Below is a small trained network, with its code and all its weights. Each question gives an input and a class and asks what happens when units are switched off, that is, made to give their printed mean instead of their output.

import numpy as np


def w(rows, s, z=0):
    codes = np.array(rows[::2]) - 128.0
    scale = np.full(codes.shape[1], s)
    scale[-1] = z or s
    return codes * scale


def f(y):
    return y / 2 * (1 + np.tanh(0.7978845608 * (y + 0.044715 * y**3)))


def log_softmax(a):
    a = a - a.max(-1, keepdims=True)
    return a - np.log(np.exp(a).sum(-1, keepdims=True))


def net(x, mask):
    res = np.array(x, float).reshape(1, 7) / 4 @ E
    y = f(res @ A[0][:, :-1].T + A[0][:, -1])
    res = res + np.where(mask, y, B[0][:, -1]) @ B[0][:, :-1]
    return log_softmax(res[-1] @ U[:, :-1].T + U[:, -1])


A, B = {}, {}
E = w([
[130,131,131,126,126,124],'x0',
[136,128,137,126,129,116],'x1',
[126,130,128,130,126,128],'x2',
[121,123,120,131,126,137],'x3',
[158,129,224,139,66,214],'x4',
[27,137,183,51,144,106],'x5',
[56,100,168,250,144,99],'x6',
],0.012)
A[0] = w([
[185,133,79,198,126,114,174],'neuron 0',
[183,122,72,210,142,101,30],'neuron 1',
[120,123,160,216,120,124,5],'neuron 2',
[125,164,149,65,110,143,68],'neuron 3',
[177,146,138,119,133,126,110],'neuron 4',
[242,146,130,118,126,173,151],'neuron 5',
[134,123,133,132,132,124,105],'neuron 6',
[115,117,114,147,157,96,77],'neuron 7',
[131,126,23,119,164,55,199],'neuron 8',
[43,148,187,41,122,137,123],'neuron 9',
[157,121,23,108,156,63,36],'neuron 10',
[109,119,93,74,144,122,45],'neuron 11',
[130,133,100,63,135,129,40],'neuron 12',
[6,127,109,134,188,23,126],'neuron 13',
[155,144,121,86,146,136,55],'neuron 14',
[91,117,179,236,150,123,102],'neuron 15',
[165,120,129,118,129,150,92],'neuron 16',
[66,116,173,46,135,155,26],'neuron 17',
[130,115,110,43,139,128,115],'neuron 18',
[144,103,106,121,136,194,155],'neuron 19',
[62,133,177,140,136,127,71],'neuron 20',
],0.018,0.015)
B[0] = w([
[140,113,176,128,128,160,188],'neuron 0',
[91,159,129,122,120,43,161],'neuron 1',
[151,133,161,122,127,205,149],'neuron 2',
[135,116,140,125,130,161,155],'neuron 3',
[117,135,103,144,142,142,142],'neuron 4',
[141,127,57,126,120,160,195],'neuron 5',
[141,135,133,135,124,117,124],'neuron 6',
[117,123,106,127,113,97,145],'neuron 7',
[92,134,221,133,130,86,226],'neuron 8',
[117,133,205,137,116,93,216],'neuron 9',
[182,117,187,124,129,223,175],'neuron 10',
[91,137,111,123,122,82,145],'neuron 11',
[103,137,147,135,122,76,148],'neuron 12',
[137,125,4,125,128,123,251],'neuron 13',
[122,131,115,136,134,96,141],'neuron 14',
[125,138,210,121,130,106,195],'neuron 15',
[107,151,104,114,135,141,139],'neuron 16',
[158,131,157,126,150,192,171],'neuron 17',
[137,119,179,143,121,132,173],'neuron 18',
[138,123,105,110,147,140,155],'neuron 19',
[108,123,99,131,122,81,166],'neuron 20',
],0.034,0.028)
U = w([
[140,121,206,128,174,125,254],'0',
[49,142,199,153,158,2,78],'1',
[112,107,23,136,181,64,77],'2',
],0.0087,0.0045)

Each question gives the input, the list of numbers given to net, and the class t.
The units are the neurons (one row each of A and B). Each row of codes is followed by its name. A weight is (code - 128) times the scale printed after its matrix; where a second scale follows, it is the last column's (A, B and U).
mask holds one flag per neuron, in row order. A switched-off neuron (its flag False) gives its mean, the last column of its row in B, instead of its output. The means were averaged over made-up inputs and are rounded, as every weight is.
A unit's drop is (log p(t) with every unit on - log p(t) with that unit switched off) / (log p(t) with every unit on - log p(t) with every unit switched off).
The circuit of an input: a set's keep is (log p(t) with only the set's units on - log p(t) with every unit switched off) / (log p(t) with every unit on - log p(t) with every unit switched off). Starting from the 12 units with the biggest drops (on a tie, the unit counted first), units are removed one at a time, each time the one whose removal leaves the highest keep (on an exact tie, the one counted first), for as long as the keep stays at least 0.8.
units of the circuit, in order: the units of the circuit, biggest drop first
most important unit: the unit with the biggest drop
top k neurons: the k neurons with the biggest drops, biggest first
drop of u: that unit's drop, to one decimal
input [4,-8,3,-1,-8,-3,-3], class 0: units of the circuit, in order => neuron 10
input [-7,6,5,-5,-8,-3,-4], class 0: top 3 neurons => neuron 10; neuron 9; neuron 0
input [8,4,4,-6,-2,7,1], class 2: top 3 neurons => neuron 13; neuron 15; neuron 8
input [8,-1,2,-3,-7,-5,0], class 0: top 4 neurons => neuron 10; neuron 0; neuron 9; neuron 20
input [2,-2,-6,7,3,-2,6], class 0: top 2 neurons => neuron 2; neuron 8
input [-8,-5,-4,-7,-6,-7,0], class 0: top 2 neurons => neuron 10; neuron 0
input [-2,4,8,-5,4,-1,0], class 2: top 2 neurons => neuron 8; neuron 9
input [4,0,5,3,-5,0,0], class 0: top 2 neurons => neuron 10; neuron 8
input [-5,8,7,3,3,-2,8], class 0: top 3 neurons => neuron 2; neuron 8; neuron 9
input [-8,2,-5,-1,1,-7,-2], class 2: top 3 neurons => neuron 5; neuron 9; neuron 15
input [-1,-8,6,-7,-5,8,4], class 2: drop of neuron 13 => 2.7
input [-1,2,-5,5,2,-4,-7], class 2: drop of neuron 5 => 0.3
input [7,-5,-5,4,-5,-6,-2], class 0: drop of neuron 10 => 9.8
input [-1,-2,1,-2,-4,3,6], class 2: most important unit => neuron 13
